Below are the code and all the weights of a small trained network. Each question names an input and a target symbol and asks about switching units off, where a switched-off unit gives its printed mean instead of its output.

import numpy as np


def w(rows, s, z=0):
    codes = np.array(rows[::2]) - 128.0
    scale = np.full(codes.shape[1], s)
    scale[-1] = z or s
    return codes * scale


def norm(h):
    return h / np.sqrt((h * h).mean(-1, keepdims=True) + 1e-5)


def f(y):
    return np.maximum(y, 0)


def softmax(a):
    e = np.exp(a - a.max(-1, keepdims=True))
    return e / e.sum(-1, keepdims=True)


def log_softmax(a):
    a = a - a.max(-1, keepdims=True)
    return a - np.log(np.exp(a).sum(-1, keepdims=True))


def net(x, mask):
    ids = ['αεζημσφ'.index(c) for c in x.split()]
    T = len(ids)
    res = E[ids] + P[:T]
    u = 0
    for l in range(2):
        r = norm(res)
        for j in range(2):
            rows = slice(3 * j, 3 * j + 3)
            q, k, v = (r @ M[l][rows].T for M in (Q, K, V))
            z = softmax(np.where(np.tri(T) > 0, q @ k.T / 3**0.5, -1e9)) @ v
            o = O[l][rows]
            res = res + np.where(mask[u + j], z, o[:, -1]) @ o[:, :-1]
        u += 2
        y = f(norm(res) @ A[l][:, :-1].T + A[l][:, -1])
        res = res + np.where(mask[u : u + 4], y, B[l][:, -1]) @ B[l][:, :-1]
        u += 4
    return log_softmax(norm(res)[-1] @ U[:, :-1].T + U[:, -1])


Q, K, V, O, A, B = {}, {}, {}, {}, {}, {}
E = w([
[217,87,198,119,222,87,142],'α',
[116,112,145,77,120,251,204],'ε',
[76,154,131,180,231,167,61],'ζ',
[63,5,135,109,132,57,127],'η',
[85,26,129,219,147,156,102],'μ',
[87,147,125,226,128,39,211],'σ',
[56,89,140,63,196,105,54],'φ',
],0.02)
P = w([
[195,84,14,94,179,121,150],'0',
[168,78,48,108,184,121,159],'1',
[141,82,65,119,184,128,168],'2',
[132,82,86,125,187,126,165],'3',
[128,95,102,118,173,124,151],'4',
[116,101,116,120,159,132,152],'5',
[98,103,126,135,149,136,152],'6',
[94,116,142,131,134,138,143],'7',
[81,121,156,139,129,135,144],'8',
[87,128,173,136,122,141,126],'9',
[84,136,189,136,112,139,118],'10',
[85,146,203,134,90,136,107],'11',
[84,150,222,141,75,141,96],'12',
[65,157,253,137,86,147,96],'13',
],0.019)
Q[0] = w([
[178,138,142,130,118,100,118],'L0H0',
[133,130,54,153,72,114,76],'L0H0',
[97,113,160,139,174,120,103],'L0H0',
[158,134,190,210,233,160,116],'L0H1',
[178,119,154,161,72,177,237],'L0H1',
[162,1,226,147,182,35,140],'L0H1',
],0.045)
K[0] = w([
[116,159,63,113,97,124,116],'L0H0',
[186,101,7,112,180,131,171],'L0H0',
[135,132,194,142,87,156,130],'L0H0',
[48,191,203,167,45,163,96],'L0H1',
[170,125,233,160,115,140,176],'L0H1',
[4,130,181,123,48,128,123],'L0H1',
],0.04)
V[0] = w([
[101,44,114,72,80,224,104],'L0H0',
[93,157,86,171,185,129,18],'L0H0',
[63,136,147,2,192,124,88],'L0H0',
[121,232,114,94,193,119,148],'L0H1',
[134,193,104,222,169,188,93],'L0H1',
[51,176,68,81,146,88,70],'L0H1',
],0.04)
O[0] = w([
[211,75,101,168,188,179,17,185],'L0H0',
[117,81,129,47,230,49,139,88],'L0H0',
[94,184,203,97,84,98,16,255],'L0H0',
[127,253,175,117,152,115,156,15],'L0H1',
[70,136,171,209,243,182,124,96],'L0H1',
[115,202,34,87,192,86,92,50],'L0H1',
],0.023,0.013)
A[0] = w([
[95,85,111,223,107,61,139,164],'L0N0',
[121,174,78,98,93,253,151,10],'L0N1',
[162,105,185,73,122,177,139,172],'L0N2',
[166,202,153,148,98,73,148,1],'L0N3',
],0.052,0.004)
B[0] = w([
[137,147,117,209,83,64,119,234],'L0N0',
[4,99,179,129,114,128,99,196],'L0N1',
[198,117,158,114,103,142,170,250],'L0N2',
[155,192,188,172,107,81,123,215],'L0N3',
],0.038,0.019)
Q[1] = w([
[74,143,58,41,199,168,210],'L1H0',
[202,148,121,218,28,126,113],'L1H0',
[142,68,87,183,102,139,144],'L1H0',
[180,2,115,133,111,118,161],'L1H1',
[220,148,173,30,71,129,66],'L1H1',
[220,131,159,225,189,117,104],'L1H1',
],0.048)
K[1] = w([
[197,24,116,156,85,140,181],'L1H0',
[96,187,128,54,187,154,127],'L1H0',
[127,166,155,117,174,189,156],'L1H0',
[201,95,76,169,94,204,167],'L1H1',
[162,111,158,112,85,173,2],'L1H1',
[117,93,136,162,201,160,150],'L1H1',
],0.053)
V[1] = w([
[198,62,210,177,118,66,157],'L1H0',
[74,20,114,96,77,71,151],'L1H0',
[72,133,114,60,77,205,204],'L1H0',
[131,116,223,111,110,4,162],'L1H1',
[100,248,94,156,65,98,217],'L1H1',
[173,54,81,21,220,143,206],'L1H1',
],0.021)
O[1] = w([
[173,134,43,159,157,160,189,192],'L1H0',
[149,166,133,145,111,184,152,94],'L1H0',
[102,139,97,104,82,146,109,45],'L1H0',
[134,92,139,173,200,168,171,169],'L1H1',
[66,2,96,135,142,108,158,32],'L1H1',
[113,90,238,125,19,170,97,6],'L1H1',
],0.019,0.016)
A[1] = w([
[64,64,122,135,90,239,186,139],'L1N0',
[72,129,208,153,192,152,157,76],'L1N1',
[82,156,54,79,152,178,158,18],'L1N2',
[76,84,151,2,178,102,229,5],'L1N3',
],0.046,0.0023)
B[1] = w([
[69,174,233,153,196,204,128,192],'L1N0',
[126,44,180,67,15,157,141,250],'L1N1',
[74,168,167,92,205,81,91,152],'L1N2',
[160,161,99,1,56,182,36,205],'L1N3',
],0.031,0.015)
U = w([
[190,30,127,141,234,93,217,253],'α',
[216,201,231,121,30,148,133,47],'ε',
[53,103,199,74,116,254,83,158],'ζ',
[94,59,92,22,78,68,68,78],'η',
[89,58,71,221,47,181,31,89],'μ',
[24,158,166,164,33,67,217,167],'σ',
[63,126,200,91,212,27,42,89],'φ',
],0.0051,0.0015)

Each question gives the input, a string of symbols that net reads in full, and the target symbol t.
The units are the heads (3 rows each of Q, K, V and O) and the neurons (one row each of A and B). Each row of codes is followed by its name. A weight is (code - 128) times the scale printed after its matrix; where a second scale follows, it is the last column's (O, A, B and U).
mask holds one flag per unit, layer by layer, with each layer's heads first. A switched-off unit (its flag False) gives its mean, the last column of its rows in O or B, instead of its output. The means were averaged over made-up inputs and are rounded, as every weight is.
A unit's drop is (log p(t) with every unit on - log p(t) with that unit switched off) / (log p(t) with every unit on - log p(t) with every unit switched off).
The circuit of an input: a set's keep is (log p(t) with only the set's units on - log p(t) with every unit switched off) / (log p(t) with every unit on - log p(t) with every unit switched off). Starting from all 12 units, units are removed one at a time, each time the one whose removal leaves the highest keep (on an exact tie, the one counted first), for as long as the keep stays at least 0.8.
units of the circuit, in order: the units of the circuit, biggest drop first
most important unit: the unit with the biggest drop
k most important neurons: the k neurons with the biggest drops, biggest first
top k neurons in layer l: the k neurons of layer l with the biggest drops, biggest first
which heads matter: for each layer, one digit per head in row order, 1 if its drop is at least 0.15 and else 0, layers parted by /
drop when u is switched off: that unit's drop, to one decimal
input ε σ α ε μ, target μ: most important unit -> L0H0
input σ μ ζ, target α: which heads matter -> 10 / 10
input φ ε α α σ ε, target ζ: 2 most important neurons -> (L0N1, L1N0)
input α α α ε α φ μ α ε ε φ ζ, target φ: which heads matter -> 01 / 00
input α α α ε ζ α, target η: units of the circuit, in order -> (L0H0, L1N3)
input α ε η α ε, target σ: which heads matter -> 11 / 00
input ζ μ ζ α, target ζ: top 2 neurons in layer 0 -> (L0N0, L0N3)
input μ η ε α ζ α, target ζ: top 2 neurons in layer 1 -> (L1N1, L1N3)
input ζ η μ ε ζ α μ μ φ ζ, target ζ: 2 most important neurons -> (L1N1, L1N3)
input η σ α η μ ε η α ζ α α ε μ ζ, target α: which heads matter -> 11 / 10
input α α ζ α μ ε φ ε, target φ: which heads matter -> 10 / 00
input ζ ε μ, target μ: which heads matter -> 11 / 00
input μ φ σ η φ α α φ, target σ: top 2 neurons in layer 0 -> (L0N3, L0N1)
input ε μ ε α η α, target η: units of the circuit, in order -> (L0H1)
input σ α α η ε μ α, target α: which heads matter -> 00 / 00
input ζ α η α σ μ α ε α μ σ, target α: top 2 neurons in layer 0 -> (L0N0, L0N1)
input α α α α, target σ: 2 most important neurons -> (L0N3, L1N3)
input ζ μ α α α α μ α ε α ε ζ, target ζ: which heads matter -> 01 / 00
input ζ μ ε η φ, target φ: top 2 neurons in layer 1 -> (L1N1, L1N3)
input α ε α α μ μ η, target α: units of the circuit, in order -> (L0H0)
input α α ζ σ, target σ: 2 most important neurons -> (L0N0, L0N3)
input φ α μ ζ α ε ε ε μ α φ, target σ: 2 most important neurons -> (L0N3, L1N3)
input α α α ε α μ ε, target α: drop when L0H0 is switched off -> 0.3
input α σ α α μ α α σ, target σ: drop when L0H0 is switched off -> 1.1
input α α α μ ε ζ α α α α α α η, target η: drop when L1N3 is switched off -> -0.1
